Below are the code and all the weights of a small trained network. Each question names an input and a target symbol and asks about switching units off, where a switched-off unit gives its printed mean instead of its output.

import numpy as np


def w(rows, s, z=0):
    codes = np.array(rows[::2]) - 128.0
    scale = np.full(codes.shape[1], s)
    scale[-1] = z or s
    return codes * scale


def f(y):
    return y / 2 * (1 + np.tanh(0.7978845608 * (y + 0.044715 * y**3)))


def softmax(a):
    e = np.exp(a - a.max(-1, keepdims=True))
    return e / e.sum(-1, keepdims=True)


def log_softmax(a):
    a = a - a.max(-1, keepdims=True)
    return a - np.log(np.exp(a).sum(-1, keepdims=True))


def net(x, mask):
    ids = ['ΔΘΛΞΣΩαβγεηπψ'.index(c) for c in x.split()]
    T = len(ids)
    res = E[ids] + P[:T]
    u = 0
    for l in range(2):
        q, k, v = (res @ M[l].T for M in (Q, K, V))
        z = softmax(np.where(np.tri(T) > 0, q @ k.T / 4**0.5, -1e9)) @ v
        res = res + np.where(mask[u], z, O[l][:, -1]) @ O[l][:, :-1]
        u += 1
        y = f(res @ A[l][:, :-1].T + A[l][:, -1])
        res = res + np.where(mask[u : u + 16], y, B[l][:, -1]) @ B[l][:, :-1]
        u += 16
    return log_softmax(res[-1] @ U[:, :-1].T + U[:, -1])


Q, K, V, O, A, B = {}, {}, {}, {}, {}, {}
E = w([
[147,93,220,137],'Δ',
[86,96,148,254],'Θ',
[150,103,62,112],'Λ',
[133,103,80,119],'Ξ',
[126,182,150,117],'Σ',
[186,73,150,67],'Ω',
[117,73,77,5],'α',
[131,104,79,112],'β',
[81,66,129,146],'γ',
[114,98,162,140],'ε',
[193,136,185,104],'η',
[13,149,60,133],'π',
[74,54,141,152],'ψ',
],0.019)
P = w([
[136,154,93,66],'0',
[93,3,47,152],'1',
[63,92,52,96],'2',
[54,180,131,125],'3',
[73,161,141,120],'4',
[93,158,142,109],'5',
[79,157,144,112],'6',
[81,169,151,106],'7',
[97,130,192,133],'8',
[100,129,187,122],'9',
],0.0062)
Q[0] = w([
[126,132,137,123],'0.h0',
[152,170,127,206],'0.h0',
[127,121,134,59],'0.h0',
[141,171,85,244],'0.h0',
],0.011)
K[0] = w([
[99,103,65,78],'0.h0',
[98,69,170,246],'0.h0',
[142,204,176,87],'0.h0',
[123,125,126,188],'0.h0',
],0.011)
V[0] = w([
[39,104,142,183],'0.h0',
[2,78,124,187],'0.h0',
[100,80,92,142],'0.h0',
[37,216,229,59],'0.h0',
],0.0086)
O[0] = w([
[68,242,95,198,185],'0.h0',
[136,2,61,156,252],'0.h0',
[186,99,233,161,189],'0.h0',
[35,46,125,121,253],'0.h0',
],0.0072,0.0024)
A[0] = w([
[143,246,157,150,159],'0.n0',
[128,197,117,82,145],'0.n1',
[134,170,130,83,75],'0.n2',
[111,172,193,142,178],'0.n3',
[189,49,122,158,194],'0.n4',
[98,142,72,203,116],'0.n5',
[190,97,53,88,191],'0.n6',
[195,219,94,141,96],'0.n7',
[168,167,130,110,252],'0.n8',
[123,118,123,172,14],'0.n9',
[91,139,150,159,203],'0.n10',
[144,166,144,25,101],'0.n11',
[95,120,26,168,97],'0.n12',
[95,176,219,153,166],'0.n13',
[184,187,167,124,145],'0.n14',
[166,128,194,146,150],'0.n15',
],0.012,0.0027)
B[0] = w([
[183,115,98,142,162],'0.n0',
[53,71,92,172,158],'0.n1',
[137,161,127,195,136],'0.n2',
[82,40,29,107,164],'0.n3',
[68,126,145,126,210],'0.n4',
[184,244,133,133,227],'0.n5',
[62,114,160,182,181],'0.n6',
[158,116,244,117,126],'0.n7',
[195,30,141,187,148],'0.n8',
[165,167,199,91,138],'0.n9',
[91,201,54,84,208],'0.n10',
[254,87,116,214,196],'0.n11',
[80,221,146,131,254],'0.n12',
[129,146,23,102,188],'0.n13',
[167,33,214,101,142],'0.n14',
[39,109,123,179,142],'0.n15',
],0.005,0.0052)
Q[1] = w([
[110,147,105,185],'1.h0',
[67,137,240,180],'1.h0',
[127,196,255,228],'1.h0',
[51,49,58,196],'1.h0',
],0.0074)
K[1] = w([
[88,170,207,96],'1.h0',
[158,119,92,127],'1.h0',
[129,139,163,179],'1.h0',
[150,215,140,7],'1.h0',
],0.012)
V[1] = w([
[138,199,121,156],'1.h0',
[230,127,152,143],'1.h0',
[92,146,131,153],'1.h0',
[38,88,254,184],'1.h0',
],0.0095)
O[1] = w([
[2,93,177,213,168],'1.h0',
[43,221,230,80,1],'1.h0',
[83,153,94,125,185],'1.h0',
[191,171,231,250,140],'1.h0',
],0.0073,0.0067)
A[1] = w([
[35,116,97,51,169],'1.n0',
[171,64,199,127,42],'1.n1',
[55,137,196,188,120],'1.n2',
[117,155,19,128,134],'1.n3',
[189,154,254,119,100],'1.n4',
[214,136,200,174,37],'1.n5',
[113,42,175,46,72],'1.n6',
[205,13,56,252,62],'1.n7',
[146,239,102,112,62],'1.n8',
[114,175,218,47,137],'1.n9',
[115,237,203,162,106],'1.n10',
[157,107,160,166,95],'1.n11',
[138,126,68,147,66],'1.n12',
[56,175,90,182,2],'1.n13',
[109,170,100,124,141],'1.n14',
[152,52,175,143,164],'1.n15',
],0.0094,0.0076)
B[1] = w([
[221,102,103,109,225],'1.n0',
[95,83,3,119,146],'1.n1',
[184,118,97,144,184],'1.n2',
[87,82,151,134,246],'1.n3',
[97,124,190,160,159],'1.n4',
[23,109,102,104,147],'1.n5',
[141,188,56,142,148],'1.n6',
[113,206,151,59,254],'1.n7',
[78,168,110,73,129],'1.n8',
[204,93,124,137,137],'1.n9',
[102,31,131,117,158],'1.n10',
[82,169,94,160,132],'1.n11',
[134,136,193,106,154],'1.n12',
[155,149,173,59,194],'1.n13',
[116,74,186,113,159],'1.n14',
[151,220,141,106,181],'1.n15',
],0.007,0.0096)
U = w([
[122,115,131,122,49],'Δ',
[83,85,109,210,3],'Θ',
[118,65,199,95,90],'Λ',
[130,97,156,132,138],'Ξ',
[122,11,55,155,223],'Σ',
[155,80,174,109,170],'Ω',
[176,151,107,61,122],'α',
[122,125,162,106,209],'β',
[116,179,40,197,254],'γ',
[114,126,113,146,44],'ε',
[123,88,141,107,46],'η',
[2,143,125,54,6],'π',
[116,180,48,199,171],'ψ',
],0.0099,0.0028)

Each question gives the input, a string of symbols that net reads in full, and the target symbol t.
The units are the heads (4 rows each of Q, K, V and O) and the neurons (one row each of A and B). Each row of codes is followed by its name. A weight is (code - 128) times the scale printed after its matrix; where a second scale follows, it is the last column's (O, A, B and U).
mask holds one flag per unit, layer by layer, with each layer's heads first. A switched-off unit (its flag False) gives its mean, the last column of its rows in O or B, instead of its output. The means were averaged over made-up inputs and are rounded, as every weight is.
A unit's drop is (log p(t) with every unit on - log p(t) with that unit switched off) / (log p(t) with every unit on - log p(t) with every unit switched off).
The circuit of an input: a set's keep is (log p(t) with only the set's units on - log p(t) with every unit switched off) / (log p(t) with every unit on - log p(t) with every unit switched off). Starting from the 12 units with the biggest drops (on a tie, the unit counted first), units are removed one at a time, each time the one whose removal leaves the highest keep (on an exact tie, the one counted first), for as long as the keep stays at least 0.8.
circuit, biggest first: the units of the circuit, biggest drop first
unit that matters most: the unit with the biggest drop
top k neurons: the k neurons with the biggest drops, biggest first
k most important neurons of layer l: the k neurons of layer l with the biggest drops, biggest first
drop of u: that unit's drop, to one decimal
input π Θ Ξ, target π: top neuron : (1.n7)
input π Σ γ, target π: top 3 neurons : (1.n7, 0.n12, 1.n13)
input Σ Ω Σ Σ Ξ Σ η ε, target Σ: 2 most important neurons of layer 0 : (0.n13, 0.n3)
input Ω Ω η, target Λ: circuit, biggest first : (1.h0, 0.h0, 1.n4, 0.n14)
input Σ Θ π ψ ψ, target π: circuit, biggest first : (1.n7, 1.h0, 0.n12, 0.n5)
input Δ γ Ξ π π γ, target π: circuit, biggest first : (1.n7, 1.h0, 0.n5)
input η Σ Σ γ Ω η Σ α Σ, target Σ: top 3 neurons : (0.n3, 0.n13, 1.n7)
input Ω γ Ω, target Λ: top 2 neurons : (1.n4, 0.n11)
input π Σ Σ π γ Λ ψ Σ Σ, target π: 2 most important neurons of layer 1 : (1.n7, 1.n2)
input γ Ξ γ Σ Σ Δ, target Σ: top 2 neurons : (0.n13, 1.n7)
input Σ π γ ψ, target π: circuit, biggest first : (1.n7, 0.h0)
input ψ β π γ γ Ω, target π: top 2 neurons : (1.n5, 1.n7)
input π ψ ψ Θ γ α, target α: top 2 neurons : (1.n7, 1.n15)
input ψ Σ Λ α, target α: unit that matters most : 0.h0
input Σ α Ω, target α: 2 most important neurons of layer 0 : (0.n12, 0.n5)
input Σ Σ Ξ Ω, target α: 2 most important neurons of layer 1 : (1.n15, 1.n3)
input Σ Σ η Σ, target Σ: drop of 0.h0 : 0.2
input ψ ψ γ, target ψ: drop of 0.n5 : -0.1
input α Σ Δ, target α: drop of 1.n9 : 0.1
input γ ψ ψ, target γ: drop of 1.n3 : 0.1
